Below are the code and all the weights of a small trained network. Each question names an input and a target symbol and asks about switching units off, where a switched-off unit gives its printed mean instead of its output.

import numpy as np


def w(rows, s, z=0):
    codes = np.array(rows[::2]) - 128.0
    scale = np.full(codes.shape[1], s)
    scale[-1] = z or s
    return codes * scale


def norm(h):
    return h / np.sqrt((h * h).mean(-1, keepdims=True) + 1e-5)


def f(y):
    return y / 2 * (1 + np.tanh(0.7978845608 * (y + 0.044715 * y**3)))


def softmax(a):
    e = np.exp(a - a.max(-1, keepdims=True))
    return e / e.sum(-1, keepdims=True)


def log_softmax(a):
    a = a - a.max(-1, keepdims=True)
    return a - np.log(np.exp(a).sum(-1, keepdims=True))


def net(x, mask):
    ids = ['αγδζηθλμξστφψ'.index(c) for c in x.split()]
    T = len(ids)
    res = E[ids] + P[:T]
    u = 0
    for l in range(3):
        q, k, v = (norm(res) @ M[l].T for M in (Q, K, V))
        z = softmax(np.where(np.tri(T) > 0, q @ k.T / 3**0.5, -1e9)) @ v
        res = res + np.where(mask[u], z, O[l][:, -1]) @ O[l][:, :-1]
        u += 1
        y = f(norm(res) @ A[l][:, :-1].T + A[l][:, -1])
        res = res + np.where(mask[u : u + 4], y, B[l][:, -1]) @ B[l][:, :-1]
        u += 4
    return log_softmax(norm(res)[-1] @ U[:, :-1].T + U[:, -1])


Q, K, V, O, A, B = {}, {}, {}, {}, {}, {}
E = w([
[81,96,99,95],'α',
[87,87,99,82],'γ',
[126,149,140,140],'δ',
[119,151,146,158],'ζ',
[110,133,111,113],'η',
[119,83,140,93],'θ',
[48,93,87,120],'λ',
[113,142,172,183],'μ',
[41,145,110,172],'ξ',
[37,29,121,109],'σ',
[83,138,128,2],'τ',
[103,72,210,141],'φ',
[129,128,40,187],'ψ',
],0.027)
P = w([
[85,139,193,100],'0',
[5,149,187,95],'1',
[118,159,78,134],'2',
[118,85,150,142],'3',
[24,122,192,129],'4',
[139,129,52,152],'5',
[134,52,120,175],'6',
[37,97,181,139],'7',
[151,121,54,142],'8',
],0.015)
Q[0] = w([
[58,62,245,92],'L0H0',
[60,99,184,254],'L0H0',
[211,203,173,88],'L0H0',
],0.026)
K[0] = w([
[120,27,209,120],'L0H0',
[83,99,151,253],'L0H0',
[198,236,187,81],'L0H0',
],0.027)
V[0] = w([
[116,226,71,100],'L0H0',
[255,245,73,30],'L0H0',
[100,93,141,129],'L0H0',
],0.014)
O[0] = w([
[166,222,51,150,87],'L0H0',
[251,253,77,69,3],'L0H0',
[106,77,149,143,158],'L0H0',
],0.015,0.023)
A[0] = w([
[59,180,185,93,202],'L0N0',
[253,81,96,248,36],'L0N1',
[150,67,104,102,254],'L0N2',
[169,193,175,190,173],'L0N3',
],0.029,0.0025)
B[0] = w([
[46,19,192,130,254],'L0N0',
[233,35,140,4,145],'L0N1',
[151,99,124,153,238],'L0N2',
[36,177,247,167,145],'L0N3',
],0.024,0.0086)
Q[1] = w([
[165,31,133,168],'L1H0',
[184,92,108,53],'L1H0',
[122,153,254,74],'L1H0',
],0.047)
K[1] = w([
[121,2,160,140],'L1H0',
[181,63,98,82],'L1H0',
[163,165,238,58],'L1H0',
],0.044)
V[1] = w([
[213,101,83,164],'L1H0',
[175,129,253,214],'L1H0',
[136,231,181,121],'L1H0',
],0.023)
O[1] = w([
[44,49,133,94,56],'L1H0',
[210,90,251,172,182],'L1H0',
[59,205,207,100,2],'L1H0',
],0.018,0.019)
A[1] = w([
[193,85,102,42,57],'L1N0',
[89,87,36,128,145],'L1N1',
[142,109,82,183,170],'L1N2',
[220,166,115,254,1],'L1N3',
],0.031,0.0032)
B[1] = w([
[80,4,153,141,156],'L1N0',
[158,114,200,204,245],'L1N1',
[160,150,122,177,251],'L1N2',
[31,148,240,46,145],'L1N3',
],0.032,0.011)
Q[2] = w([
[120,117,107,44],'L2H0',
[4,103,66,154],'L2H0',
[97,178,143,147],'L2H0',
],0.032)
K[2] = w([
[145,254,81,43],'L2H0',
[37,33,27,89],'L2H0',
[69,160,105,131],'L2H0',
],0.023)
V[2] = w([
[247,107,168,141],'L2H0',
[200,55,69,35],'L2H0',
[123,175,254,105],'L2H0',
],0.037)
O[2] = w([
[163,252,117,86,253],'L2H0',
[109,175,224,209,50],'L2H0',
[213,107,132,29,166],'L2H0',
],0.029,0.016)
A[2] = w([
[111,135,59,48,37],'L2N0',
[183,122,50,131,144],'L2N1',
[2,120,181,45,147],'L2N2',
[83,91,127,100,255],'L2N3',
],0.043,0.0052)
B[2] = w([
[94,64,122,252,159],'L2N0',
[118,161,105,77,185],'L2N1',
[100,217,148,26,187],'L2N2',
[125,172,85,136,246],'L2N3',
],0.042,0.013)
U = w([
[10,63,208,44,103],'α',
[201,188,131,184,101],'γ',
[102,177,136,107,248],'δ',
[174,174,59,160,180],'ζ',
[191,133,162,80,155],'η',
[130,107,21,153,94],'θ',
[48,164,57,158,182],'λ',
[176,93,113,59,123],'μ',
[39,63,78,145,106],'ξ',
[108,200,248,173,123],'σ',
[179,37,240,78,24],'τ',
[100,90,45,72,135],'φ',
[157,78,81,109,127],'ψ',
],0.016,0.011)

Each question gives the input, a string of symbols that net reads in full, and the target symbol t.
The units are the heads (3 rows each of Q, K, V and O) and the neurons (one row each of A and B). Each row of codes is followed by its name. A weight is (code - 128) times the scale printed after its matrix; where a second scale follows, it is the last column's (O, A, B and U).
mask holds one flag per unit, layer by layer, with each layer's heads first. A switched-off unit (its flag False) gives its mean, the last column of its rows in O or B, instead of its output. The means were averaged over made-up inputs and are rounded, as every weight is.
A unit's drop is (log p(t) with every unit on - log p(t) with that unit switched off) / (log p(t) with every unit on - log p(t) with every unit switched off).
The circuit of an input: a set's keep is (log p(t) with only the set's units on - log p(t) with every unit switched off) / (log p(t) with every unit on - log p(t) with every unit switched off). Starting from the 12 units with the biggest drops (on a tie, the unit counted first), units are removed one at a time, each time the one whose removal leaves the highest keep (on an exact tie, the one counted first), for as long as the keep stays at least 0.8.
units of the circuit, in order: the units of the circuit, biggest drop first
top k neurons: the k neurons with the biggest drops, biggest first
top k neurons in layer l: the k neurons of layer l with the biggest drops, biggest first
input σ φ σ μ μ, target ξ: units of the circuit, in order -> [L1N1, L2N3]
input η δ φ μ φ σ φ δ, target α: units of the circuit, in order -> [L0H0]
input σ ζ φ σ ξ, target α: top 2 neurons -> [L0N0, L2N2]
input α σ θ λ σ α φ σ ζ, target η: units of the circuit, in order -> [L0N3, L0H0, L1H0, L2H0]
input δ φ α σ γ, target ξ: units of the circuit, in order -> [L0H0, L2N3]
input γ φ θ μ γ γ φ μ, target α: top 2 neurons in layer 1 -> [L1N1, L1N2]
input α σ ζ, target η: units of the circuit, in order -> [L0N3, L0H0, L2H0, L1H0]
input δ α μ λ σ δ μ φ, target α: units of the circuit, in order -> [L0H0, L2N2]
input σ φ α φ ζ α ψ δ, target σ: units of the circuit, in order -> [L2H0, L0H0, L1N0, L1H0]
input ψ λ α σ ψ, target σ: units of the circuit, in order -> [L1N3, L0H0]
input ζ λ ζ ξ φ α φ ψ, target σ: top 3 neurons -> [L1N3, L1N1, L0N0]
input α φ α σ α, target ξ: top 2 neurons in layer 1 -> [L1N3, L1N0]
input ψ δ φ, target ξ: top 2 neurons -> [L1N3, L1N1]
input ψ λ γ α τ μ σ α, target ξ: units of the circuit, in order -> [L2H0]
input η δ θ σ η, target ξ: units of the circuit, in order -> [L0H0, L2N3]
input φ σ ζ ξ ζ ξ φ η, target α: top 2 neurons -> [L1N1, L1N2]
input α ψ γ ψ τ, target σ: top 2 neurons in layer 1 -> [L1N0, L1N3]
input θ γ φ α ξ, target α: top 3 neurons -> [L2N2, L0N0, L1N2]
input φ δ η, target φ: top 3 neurons -> [L2N0, L0N3, L0N0]
input δ γ ψ α α, target σ: units of the circuit, in order -> [L2H0, L0H0, L1N0, L0N1]
input α δ η θ ζ θ η θ ψ, target α: top 3 neurons -> [L0N1, L1N0, L0N3]
input φ σ α, target ζ: top neuron in layer 1 -> [L1N1]
input ψ σ σ φ σ α ψ η, target σ: top 3 neurons -> [L0N1, L1N0, L1N1]
